Below is a small trained network, with its code and all its weights. Each question gives an input and a class and asks what happens when units are switched off, that is, made to give their printed mean instead of their output.

import numpy as np


def w(rows, s, z=0):
    codes = np.array(rows[::2]) - 128.0
    scale = np.full(codes.shape[1], s)
    scale[-1] = z or s
    return codes * scale


def norm(h):
    return h / np.sqrt((h * h).mean(-1, keepdims=True) + 1e-5)


def f(y):
    return np.maximum(y, 0)


def log_softmax(a):
    a = a - a.max(-1, keepdims=True)
    return a - np.log(np.exp(a).sum(-1, keepdims=True))


def net(x, mask):
    res = np.array(x, float).reshape(1, 8) / 4 @ E
    u = 0
    for l in range(4):
        y = f(norm(res) @ A[l][:, :-1].T + A[l][:, -1])
        res = res + np.where(mask[u : u + 4], y, B[l][:, -1]) @ B[l][:, :-1]
        u += 4
    return log_softmax(norm(res)[-1] @ U[:, :-1].T + U[:, -1])


A, B = {}, {}
E = w([
[208,157,119,82,90,196,110,23],'x0',
[252,55,174,109,178,141,20,182],'x1',
[230,81,117,34,40,64,167,91],'x2',
[130,84,141,178,157,31,92,60],'x3',
[72,33,156,154,109,167,91,13],'x4',
[125,141,208,220,132,155,212,111],'x5',
[69,139,108,180,251,204,56,200],'x6',
[136,133,156,122,82,56,76,119],'x7',
],0.0028)
A[0] = w([
[107,72,123,190,170,83,155,99,60],'L0N1',
[28,182,169,184,103,167,230,64,7],'L0N2',
[230,138,221,196,70,169,127,3,120],'L0N3',
[157,205,34,25,107,206,108,123,71],'L0N4',
],0.0033,0.0012)
B[0] = w([
[171,131,138,71,109,162,141,125,169],'L0N1',
[28,158,55,164,180,148,4,129,225],'L0N2',
[129,185,112,31,142,66,220,54,251],'L0N3',
[191,52,204,156,109,95,169,149,212],'L0N4',
],0.0049,0.0027)
A[1] = w([
[77,116,79,113,58,36,101,32,87],'L1N1',
[158,133,199,192,161,193,156,189,169],'L1N2',
[213,195,143,10,35,208,121,172,8],'L1N3',
[212,146,147,139,160,66,4,203,132],'L1N4',
],0.0034,0.0015)
B[1] = w([
[181,136,121,23,76,112,192,71,251],'L1N1',
[170,69,125,57,78,49,90,120,215],'L1N2',
[210,4,184,217,117,87,194,93,205],'L1N3',
[80,232,97,118,195,151,91,177,243],'L1N4',
],0.0041,0.0025)
A[2] = w([
[57,209,102,135,100,105,181,135,64],'L2N1',
[212,129,194,179,169,195,164,133,189],'L2N2',
[165,82,203,116,1,38,151,105,65],'L2N3',
[72,162,105,224,88,160,221,174,4],'L2N4',
],0.0047,0.0016)
B[2] = w([
[86,127,240,127,84,209,143,70,197],'L2N1',
[130,94,67,79,73,42,172,56,185],'L2N2',
[204,1,139,179,164,137,130,155,253],'L2N3',
[134,15,217,173,196,234,59,143,171],'L2N4',
],0.005,0.0037)
A[3] = w([
[147,92,150,125,90,113,131,128,196],'L3N1',
[153,181,73,155,175,170,200,210,8],'L3N2',
[137,60,117,155,157,167,2,81,79],'L3N3',
[118,178,129,150,102,135,221,173,88],'L3N4',
],0.0041,0.0014)
B[3] = w([
[163,108,85,142,158,126,140,155,228],'L3N1',
[200,108,134,124,59,56,190,89,171],'L3N2',
[127,35,206,192,110,253,144,105,254],'L3N3',
[147,80,147,139,116,183,108,80,156],'L3N4',
],0.0047,0.0023)
U = w([
[226,50,130,94,77,86,183,93,209],'0',
[60,218,102,95,75,120,173,66,6],'1',
[154,194,98,132,155,46,101,254,37],'2',
[54,114,153,184,169,219,61,151,225],'3',
],0.0092,0.0024)

Each question gives the input, the list of numbers given to net, and the class t.
The units are the neurons (one row each of A and B). Each row of codes is followed by its name. A weight is (code - 128) times the scale printed after its matrix; where a second scale follows, it is the last column's (A, B and U).
mask holds one flag per neuron, layer by layer. A switched-off neuron (its flag False) gives its mean, the last column of its row in B, instead of its output. The means were averaged over made-up inputs and are rounded, as every weight is.
A unit's drop is (log p(t) with every unit on - log p(t) with that unit switched off) / (log p(t) with every unit on - log p(t) with every unit switched off).
unit that matters most: the unit with the biggest drop
top k neurons: the k neurons with the biggest drops, biggest first
top k neurons in layer l: the k neurons of layer l with the biggest drops, biggest first
drop of u: that unit's drop, to one decimal
input [8,-8,3,-3,-7,0,6,-4], class 0: top 2 neurons => [L0N4 L1N3]
input [-3,-6,-2,-2,-5,7,-4,-6], class 3: unit that matters most => L2N4
input [8,-7,-7,-8,-5,-3,-6,-2], class 3: top 2 neurons => [L0N2 L2N4]
input [4,-4,-8,-4,1,5,-7,-5], class 3: top 2 neurons => [L2N4 L0N2]
input [-1,3,-6,-8,-6,5,8,-3], class 2: top 2 neurons => [L1N2 L3N2]
input [4,-6,-4,-7,-6,2,-3,-7], class 3: top 2 neurons => [L2N4 L0N2]
input [1,-2,4,-2,3,2,4,2], class 1: top 3 neurons => [L0N2 L0N3 L2N3]
input [0,7,7,0,-5,-8,5,0], class 2: top 2 neurons => [L1N4 L2N3]
input [-5,5,-6,6,-5,7,7,-7], class 2: top 3 neurons => [L1N2 L2N1 L0N2]
input [-1,-6,-8,-3,2,-7,-8,-8], class 3: top 2 neurons => [L2N4 L0N3]
input [-1,6,-7,-6,-2,-8,1,-7], class 2: top 2 neurons in layer 0 => [L0N2 L0N4]
input [5,-4,6,1,7,5,0,-3], class 1: top 2 neurons in layer 1 => [L1N3 L1N2]
input [7,-8,-3,-6,-2,7,-1,-2], class 3: drop of L2N4 => 0.4
input [0,2,-2,8,-4,-2,0,1], class 2: drop of L2N3 => 0.1
input [-5,-8,2,-7,-3,6,4,6], class 3: unit that matters most => L2N4
input [-3,-2,1,-7,-4,8,-6,-6], class 3: drop of L2N4 => 0.5
input [6,-8,-7,-5,-4,7,-1,4], class 3: drop of L2N4 => 0.3
